Rows lie near named flat spaces through zero. A row that begins with a name and a colon came from that space; any other row is followed by the name of its block's space that it lies nearest.
bof_roze: [-32.7  29.9  44.7  32.9  -1.8  -8.6  27.5   0.4  -3.0   0.8   7.1  -8.4
  -6.8  -5.4  -1.4 -18.2  -0.5  12.2   6.4 -10.7   2.6   0.8  -3.1  16.4
   9.1]
lop_gake: [ -9.1  23.0 -21.3 -16.5  33.9 -11.1  -2.8   5.6   0.5   3.4 -14.7 -18.8
 -10.6  -9.4   4.6  12.3  -4.8  26.5  10.3  13.5   0.0   1.7  19.7  44.9
  11.6]
sav_gez: [  4.0 -34.2  20.4  67.0 -11.2  29.9  25.2  23.2 -22.2 -14.5  12.8   6.8
  21.9  38.1   6.6   0.8   4.4  38.7  -8.4  16.2   8.8  28.7  -1.0  30.1
  -5.7]
[-29.0  17.9  20.5   4.1 -11.3   2.2  12.6  12.7   0.3  -6.0   6.0  10.0
  17.7   8.4   4.7 -25.3  12.6  29.4 -15.4 -11.8   3.6   2.3  -1.9  30.7
 -10.1] -> bof_roze
gal_nebu: [ -7.2  -3.0  -2.6 -24.0   7.0  29.3 -20.3  18.9  -5.0 -31.9   2.8 -14.0
  18.2  11.4  17.3   5.8   1.0 -27.5  -2.6 -11.0 -10.1  20.5 -18.8  -7.9
  -8.7]
gal_nebu: [-25.0 -13.8  26.6  -2.5 -32.8 -31.7  27.3 -12.9 -16.4   0.4   2.8  20.5
  -5.2 -38.7   8.7  -8.7  44.4   5.0  20.1  -0.2   9.3  -3.5  -9.5  -8.1
  10.9]
vatif_nide: [ 31.7 -20.1   6.3   9.7 -37.8   2.3  12.3   6.6 -17.8 -22.3  27.2 -20.0
  -1.0  19.6 -54.5  10.2   7.3  25.1  -2.6 -15.9 -40.9  -8.9  21.7 -25.9
  21.5]
[ -0.1  -3.6  13.4  -8.0  -6.2   2.2  -2.9   1.0  -3.0  15.1  -0.1   7.2
 -16.0  -5.4 -23.0   9.9  18.7  -9.8   8.8 -19.0 -10.6 -41.7  11.2  -9.2
  -7.1] -> lop_gake
bof_roze: [ 16.5 -27.6 -32.4 -12.5   4.5  -8.3  -3.7   8.8   2.9  19.7 -24.0  -8.6
   4.3  -2.3  10.8  11.6  31.6  -1.0  -0.2  14.9  14.7  17.5  -0.9   6.5
   7.9]
rebu_togip: [ 35.9  38.2 -19.9  30.0 -14.3  14.8  24.8 -23.4  -0.3  63.4 -30.8   3.2
 -13.1  26.5  -8.0 -23.2 -31.1  17.3   4.8  -3.8  16.9  17.0  18.3  29.7
  31.2]
sas_mes: [-23.0   1.8   4.5  30.9  15.1 -10.8 -13.7   4.5 -19.2 -10.5  24.7  30.6
   0.9  12.9  43.5   3.2  20.4 -28.6 -25.3 -12.6 -21.9  34.5 -12.3 -62.1
 -31.7]
tufat_gure: [ -3.6   2.6  -9.4  14.0  29.5  14.2  10.2   9.0  -9.4 -21.6  -4.8 -18.1
  21.2  23.1 -35.1  31.4  -6.7  35.7  29.2 -22.1  25.3   2.0 -17.2  -3.8
  -2.8]
[  0.3  23.7   4.8  -8.4  41.9  -4.6 -11.7  -2.5  12.3   9.7   7.3 -15.3
  13.4  17.1 -19.4  16.3 -15.8 -13.5   1.9  -3.0   7.5 -19.3  -4.5  24.4
  -4.2] -> gal_nebu
[ 47.9  14.0  15.4   9.7  -7.2   5.2  29.5 -28.8 -17.7 -33.7  -5.6  -6.5
  -8.1   1.0 -23.0   1.5  15.6 -26.8   2.3 -54.2 -16.3  -5.7   6.7 -33.4
 -21.1] -> lop_gake
[ 21.2 -30.1 -15.5 -30.4   3.0  -2.4   4.7 -21.2 -13.6   7.0   1.4   4.4
 -14.9   6.9  -3.9   9.9   7.7  -6.8   3.3  -1.0  16.7   2.7 -10.6  -6.7
  34.0] -> bof_roze
[-10.5  14.7  41.8 -13.4 -18.7  17.0  28.5 -11.7 -18.1  17.4 -15.1   2.4
 -25.2  13.1 -14.6 -22.5  -1.3 -23.4  16.7  19.5   8.4  20.6 -45.4   7.1
  45.4] -> tufat_gure
vatif_nide: [ 18.8 -17.6   8.0  -5.6 -17.2 -37.3 -11.8   5.0   4.3 -16.1  -7.3  -5.0
   8.3  -6.5 -24.4  13.9   7.6   4.9 -24.9 -28.4  -2.8  11.0   6.4  -3.2
  -6.9]
sav_gez: [ -1.1 -14.6   7.3  33.5 -13.6  -8.9 -11.6   2.6 -19.9   4.8   3.4 -14.8
   2.3   3.6   3.3  10.2  -9.7  17.4 -10.9  -3.8  29.5  -0.4  10.5   7.5
 -16.9]
vaz_noro: [ -6.6  21.2  -4.4 -14.8  18.8 -10.5  -9.2   3.8  19.2  -9.2 -16.3  -2.6
  -1.8  -3.7  11.5 -16.6  -2.8  -8.4  -8.2  19.7 -19.0  -8.4  35.9  14.0
  12.0]
[-17.7  -9.4  20.1 -20.1  -4.2   5.6   9.9   9.8   1.2  13.0  -5.3   0.8
   0.8 -22.6 -30.1 -15.1   9.9  -5.1   3.7   6.0   9.2 -18.6   3.5 -10.7
  14.2] -> tufat_gure
[ -3.6   0.3  26.6 -10.1 -29.0   6.8  17.6  32.8  -3.9 -19.9 -23.4  -3.3
  31.6  12.7   4.8  -5.1  20.3  -5.3  35.6  13.8  10.7  31.0 -51.1 -29.5
 -28.3] -> gal_nebu
[  8.4 -39.7  31.1 -12.1  16.0   6.1  16.0   0.8 -20.8  -2.8 -15.9   4.7
  28.2  33.8  12.4  -0.6 -30.7 -23.1   5.7  -5.8  13.8  23.8 -10.8 -12.2
 -16.3] -> lop_gake
[ -4.3  -9.8  -6.6 -23.4  -6.8  -9.7  14.6   4.5  18.3 -19.6 -11.1  -6.5
   3.5 -21.3  25.9 -13.1  17.3   7.9   0.6  26.8 -13.8 -12.3   6.9 -16.2
  10.1] -> gal_nebu
[ 16.4 -11.9 -19.8  -7.4   9.4   2.4 -14.7  18.0 -10.3   0.8 -21.0  -1.5
  10.2  -3.3  -5.0 -21.0   4.6   4.5  -4.9  10.9 -12.8  -0.5   6.4 -26.4
 -13.7] -> gal_nebu
lop_gake: [ 38.6  16.1  -0.5  13.8  15.6  25.8 -30.8  -7.4  16.2 -42.4 -11.2 -11.4
 -33.1  21.5  52.5 -16.1 -27.3 -12.8  -9.4  -3.5  11.0  45.2 -15.3  41.2
  14.6]
[ 16.1  -7.4  30.1   2.5  17.8 -14.4  30.4  33.8  -2.7  17.6  -3.2   2.6
  32.0 -18.9 -76.3 -35.3  30.0   1.2  11.6   8.6  -1.9  -6.5 -19.8  21.4
 -40.4] -> tufat_gure
